Here is a tiny trained network, its code and every weight. The questions are about switching its units off for an input and a class, where a switched-off unit gives its printed mean instead of its output.

import numpy as np


def w(rows, s, z=0):
    codes = np.array(rows[::2]) - 128.0
    scale = np.full(codes.shape[1], s)
    scale[-1] = z or s
    return codes * scale


def norm(h):
    return h / np.sqrt((h * h).mean(-1, keepdims=True) + 1e-5)


def f(y):
    return np.maximum(y, 0)


def log_softmax(a):
    a = a - a.max(-1, keepdims=True)
    return a - np.log(np.exp(a).sum(-1, keepdims=True))


def net(x, mask):
    res = np.array(x, float).reshape(1, 6) / 4 @ E
    u = 0
    for l in range(2):
        y = f(norm(res) @ A[l][:, :-1].T + A[l][:, -1])
        res = res + np.where(mask[u : u + 8], y, B[l][:, -1]) @ B[l][:, :-1]
        u += 8
    return log_softmax(norm(res)[-1] @ U[:, :-1].T + U[:, -1])


A, B = {}, {}
E = w([
[182,128,134,235,76,91,233,66,164,115],'x0',
[249,173,197,131,2,152,27,140,168,198],'x1',
[97,110,210,150,115,123,158,138,126,80],'x2',
[147,249,85,68,168,185,128,22,72,170],'x3',
[48,48,109,140,133,85,75,136,75,217],'x4',
[222,74,166,133,212,208,91,97,202,85],'x5',
],0.0064)
A[0] = w([
[91,173,107,154,70,122,125,119,97,135,136],'L0N1',
[231,206,194,131,132,192,106,103,119,118,82],'L0N2',
[94,136,122,116,147,113,156,123,149,89,195],'L0N3',
[161,205,125,113,126,163,107,113,119,140,118],'L0N4',
[145,143,165,166,60,103,240,124,129,126,86],'L0N5',
[173,93,157,150,124,188,177,125,153,56,108],'L0N6',
[100,153,178,147,89,152,79,112,109,153,106],'L0N7',
[179,254,11,97,115,157,88,105,100,177,2],'L0N8',
],0.011,0.0036)
B[0] = w([
[119,141,144,93,220,89,168,129,129,130,209],'L0N1',
[126,132,110,94,77,214,103,152,204,82,253],'L0N2',
[166,144,56,128,106,105,132,195,123,133,212],'L0N3',
[116,130,144,72,78,108,159,106,131,91,206],'L0N4',
[103,204,134,185,137,71,72,76,109,103,237],'L0N5',
[158,103,157,115,199,86,166,142,155,156,230],'L0N6',
[141,110,100,117,143,127,97,180,159,134,187],'L0N7',
[101,70,214,153,134,76,248,45,94,217,253],'L0N8',
],0.013,0.007)
A[1] = w([
[145,120,158,61,68,234,125,96,173,94,10],'L1N1',
[126,122,157,87,149,150,53,156,136,182,153],'L1N2',
[97,110,57,80,94,168,193,105,42,160,151],'L1N3',
[167,134,162,250,112,144,77,32,117,101,123],'L1N4',
[50,194,97,129,98,107,139,134,61,92,86],'L1N5',
[55,106,22,122,157,205,110,148,50,139,2],'L1N6',
[146,76,148,124,72,160,51,166,60,165,27],'L1N7',
[155,109,85,139,213,184,164,168,100,96,55],'L1N8',
],0.014,0.002)
B[1] = w([
[191,217,176,85,83,210,140,147,196,138,253],'L1N1',
[170,92,154,105,59,79,112,101,120,102,201],'L1N2',
[49,47,149,171,139,165,126,110,112,175,252],'L1N3',
[124,73,68,190,95,195,79,153,119,143,203],'L1N4',
[151,219,153,79,115,135,112,96,94,90,244],'L1N5',
[75,166,103,105,130,253,82,209,102,153,228],'L1N6',
[154,75,135,76,174,36,83,93,89,128,169],'L1N7',
[124,125,91,108,173,111,188,150,148,103,223],'L1N8',
],0.018,0.0075)
U = w([
[193,167,168,96,80,183,153,127,210,124,196],'0',
[170,69,147,75,112,43,69,132,101,123,50],'1',
[50,141,93,83,161,182,119,181,63,141,12],'2',
[79,97,170,132,131,117,195,61,97,198,252],'3',
[163,108,81,125,202,87,203,170,172,86,168],'4',
[110,254,118,159,114,74,113,95,61,88,34],'5',
[167,99,81,230,102,129,79,134,156,121,91],'6',
],0.015,0.0015)

Each question gives the input, the list of numbers given to net, and the class t.
The units are the neurons (one row each of A and B). Each row of codes is followed by its name. A weight is (code - 128) times the scale printed after its matrix; where a second scale follows, it is the last column's (A, B and U).
mask holds one flag per neuron, layer by layer. A switched-off neuron (its flag False) gives its mean, the last column of its row in B, instead of its output. The means were averaged over made-up inputs and are rounded, as every weight is.
A unit's drop is (log p(t) with every unit on - log p(t) with that unit switched off) / (log p(t) with every unit on - log p(t) with every unit switched off).
The circuit of an input: a set's keep is (log p(t) with only the set's units on - log p(t) with every unit switched off) / (log p(t) with every unit on - log p(t) with every unit switched off). Starting from the 12 units with the biggest drops (on a tie, the unit counted first), units are removed one at a time, each time the one whose removal leaves the highest keep (on an exact tie, the one counted first), for as long as the keep stays at least 0.8.
circuit, biggest first: the units of the circuit, biggest drop first
most important unit: the unit with the biggest drop
top k neurons: the k neurons with the biggest drops, biggest first
k most important neurons of layer l: the k neurons of layer l with the biggest drops, biggest first
drop when u is switched off: that unit's drop, to one decimal
input [-6,-8,7,-6,2,5], class 4: most important unit	L1N8
input [3,5,5,-1,0,0], class 6: 2 most important neurons of layer 0	[L0N5; L0N4]
input [8,-1,8,-5,2,6], class 6: circuit, biggest first	[L0N5; L1N4]
input [6,0,6,-8,-5,-4], class 6: top 2 neurons	[L1N4; L0N5]
input [-3,-2,3,-6,6,-1], class 1: circuit, biggest first	[L1N7; L0N1; L0N8; L1N2]
input [-5,7,-5,-4,-7,-8], class 3: top 2 neurons	[L0N8; L0N1]
input [-5,8,5,4,8,-4], class 1: 2 most important neurons of layer 1	[L1N2; L1N7]
input [-2,-8,-4,-5,-1,3], class 4: 2 most important neurons of layer 1	[L1N8; L1N3]
input [8,-7,8,-8,3,0], class 6: top 4 neurons	[L0N5; L1N4; L0N1; L0N4]
input [7,-2,3,2,-4,1], class 6: circuit, biggest first	[L0N5; L1N4]
input [3,-2,-1,2,7,3], class 2: top 3 neurons	[L0N8; L0N5; L1N6]
input [-1,0,7,-8,7,6], class 1: top 2 neurons	[L0N8; L0N1]
input [7,3,-5,1,-2,0], class 6: top 3 neurons	[L0N5; L1N4; L0N8]
input [8,1,5,-1,4,1], class 6: most important unit	L1N4
input [1,0,-1,-6,6,2], class 1: top 2 neurons	[L0N5; L0N8]
input [4,2,-6,5,-8,-4], class 3: drop when L0N8 is switched off	1.4
input [-2,8,-3,7,-4,-6], class 3: drop when L0N8 is switched off	1.7
input [5,6,4,4,-3,-7], class 5: drop when L0N5 is switched off	1.6
input [8,-7,1,5,0,-4], class 5: drop when L0N5 is switched off	0.1
input [-3,3,-8,3,-4,-2], class 3: most important unit	L0N8
